Below is a small trained network, with its code and all its weights. Each question gives an input and a class and asks what happens when units are switched off, that is, made to give their printed mean instead of their output.

import numpy as np


def w(rows, s, z=0):
    codes = np.array(rows[::2]) - 128.0
    scale = np.full(codes.shape[1], s)
    scale[-1] = z or s
    return codes * scale


def f(y):
    return y / 2 * (1 + np.tanh(0.7978845608 * (y + 0.044715 * y**3)))


def log_softmax(a):
    a = a - a.max(-1, keepdims=True)
    return a - np.log(np.exp(a).sum(-1, keepdims=True))


def net(x, mask):
    res = np.array(x, float).reshape(1, 4) / 4 @ E
    y = f(res @ A[0][:, :-1].T + A[0][:, -1])
    res = res + np.where(mask, y, B[0][:, -1]) @ B[0][:, :-1]
    return log_softmax(res[-1] @ U[:, :-1].T + U[:, -1])


A, B = {}, {}
E = w([
[162,100,204,112,142,136,208,53,113,72,127],'x0',
[86,131,152,74,72,128,91,107,124,79,130],'x1',
[135,195,103,4,172,133,163,106,75,147,129],'x2',
[166,160,51,112,92,125,166,55,209,83,128],'x3',
],0.011)
A[0] = w([
[135,216,72,11,133,131,132,103,119,146,132,123],'neuron 0',
[169,148,134,124,154,126,170,63,142,115,128,121],'neuron 1',
[74,158,127,119,111,117,26,202,92,173,135,99],'neuron 2',
[99,135,127,127,159,142,93,183,89,172,121,100],'neuron 3',
[139,152,75,159,180,120,103,214,132,224,120,110],'neuron 4',
[86,132,116,141,81,107,64,164,147,167,136,140],'neuron 5',
[131,92,136,148,116,130,89,145,138,135,136,1],'neuron 6',
[115,122,126,131,135,136,136,107,129,134,130,94],'neuron 7',
[167,152,66,159,150,122,148,147,127,179,130,107],'neuron 8',
[129,108,128,177,55,124,110,121,190,98,135,63],'neuron 9',
[168,78,177,189,118,123,166,79,170,105,126,90],'neuron 10',
[125,161,123,78,119,122,129,119,131,121,129,75],'neuron 11',
[119,152,153,53,161,126,159,117,74,151,143,109],'neuron 12',
[141,148,47,167,88,116,114,120,210,130,135,125],'neuron 13',
[157,159,80,157,167,117,141,143,141,166,125,96],'neuron 14',
],0.013,0.0094)
B[0] = w([
[172,155,24,82,144,151,132,51,95,49,22,251],'neuron 0',
[85,82,82,143,63,121,120,151,153,43,112,194],'neuron 1',
[88,63,139,162,47,88,106,156,215,79,141,203],'neuron 2',
[129,121,160,144,100,111,194,162,245,154,168,174],'neuron 3',
[109,104,221,167,145,144,84,138,27,143,185,215],'neuron 4',
[116,111,122,112,116,155,92,114,64,61,104,191],'neuron 5',
[149,157,87,92,103,111,179,126,191,114,106,136],'neuron 6',
[129,131,127,127,121,115,130,129,130,126,122,124],'neuron 7',
[114,136,170,142,127,100,128,170,152,169,164,171],'neuron 8',
[133,132,122,101,155,151,94,90,50,116,110,186],'neuron 9',
[88,91,145,139,85,118,64,144,94,36,135,197],'neuron 10',
[145,153,108,127,159,132,139,114,102,106,107,155],'neuron 11',
[161,164,109,112,180,150,84,79,35,130,106,203],'neuron 12',
[197,212,42,54,200,132,189,71,122,136,60,216],'neuron 13',
[110,139,190,135,128,125,147,147,163,173,159,162],'neuron 14',
],0.011,0.017)
U = w([
[127,152,173,133,172,135,125,141,107,215,160,84],'0',
[138,152,96,109,142,139,121,84,105,102,97,169],'1',
[96,92,162,145,71,128,104,150,137,106,149,186],'2',
[146,168,86,108,127,128,181,120,251,138,107,1],'3',
],0.015,0.0071)

Each question gives the input, the list of numbers given to net, and the class t.
The units are the neurons (one row each of A and B). Each row of codes is followed by its name. A weight is (code - 128) times the scale printed after its matrix; where a second scale follows, it is the last column's (A, B and U).
mask holds one flag per neuron, in row order. A switched-off neuron (its flag False) gives its mean, the last column of its row in B, instead of its output. The means were averaged over made-up inputs and are rounded, as every weight is.
A unit's drop is (log p(t) with every unit on - log p(t) with that unit switched off) / (log p(t) with every unit on - log p(t) with every unit switched off).
The circuit of an input: a set's keep is (log p(t) with only the set's units on - log p(t) with every unit switched off) / (log p(t) with every unit on - log p(t) with every unit switched off). Starting from the 12 units with the biggest drops (on a tie, the unit counted first), units are removed one at a time, each time the one whose removal leaves the highest keep (on an exact tie, the one counted first), for as long as the keep stays at least 0.8.
units of the circuit, in order: the units of the circuit, biggest drop first
k most important neurons: the k neurons with the biggest drops, biggest first
drop when u is switched off: that unit's drop, to one decimal
input [1,-5,-1,-8], class 2: units of the circuit, in order	neuron 13
input [-6,-2,3,0], class 2: units of the circuit, in order	neuron 2; neuron 4
input [3,-8,-1,8], class 3: 3 most important neurons	neuron 13; neuron 4; neuron 12
input [-1,-1,2,5], class 3: 2 most important neurons	neuron 4; neuron 12
input [-8,-5,-4,6], class 0: 2 most important neurons	neuron 0; neuron 4
input [-2,-2,-1,2], class 0: 2 most important neurons	neuron 0; neuron 1
input [-1,-1,3,8], class 3: drop when neuron 4 is switched off	0.6
input [0,6,-2,-1], class 2: drop when neuron 0 is switched off	0.6
input [-7,-5,2,-1], class 2: drop when neuron 2 is switched off	0.7
input [-2,-3,5,-3], class 0: drop when neuron 1 is switched off	0.1
input [5,6,-4,-2], class 2: 2 most important neurons	neuron 0; neuron 13
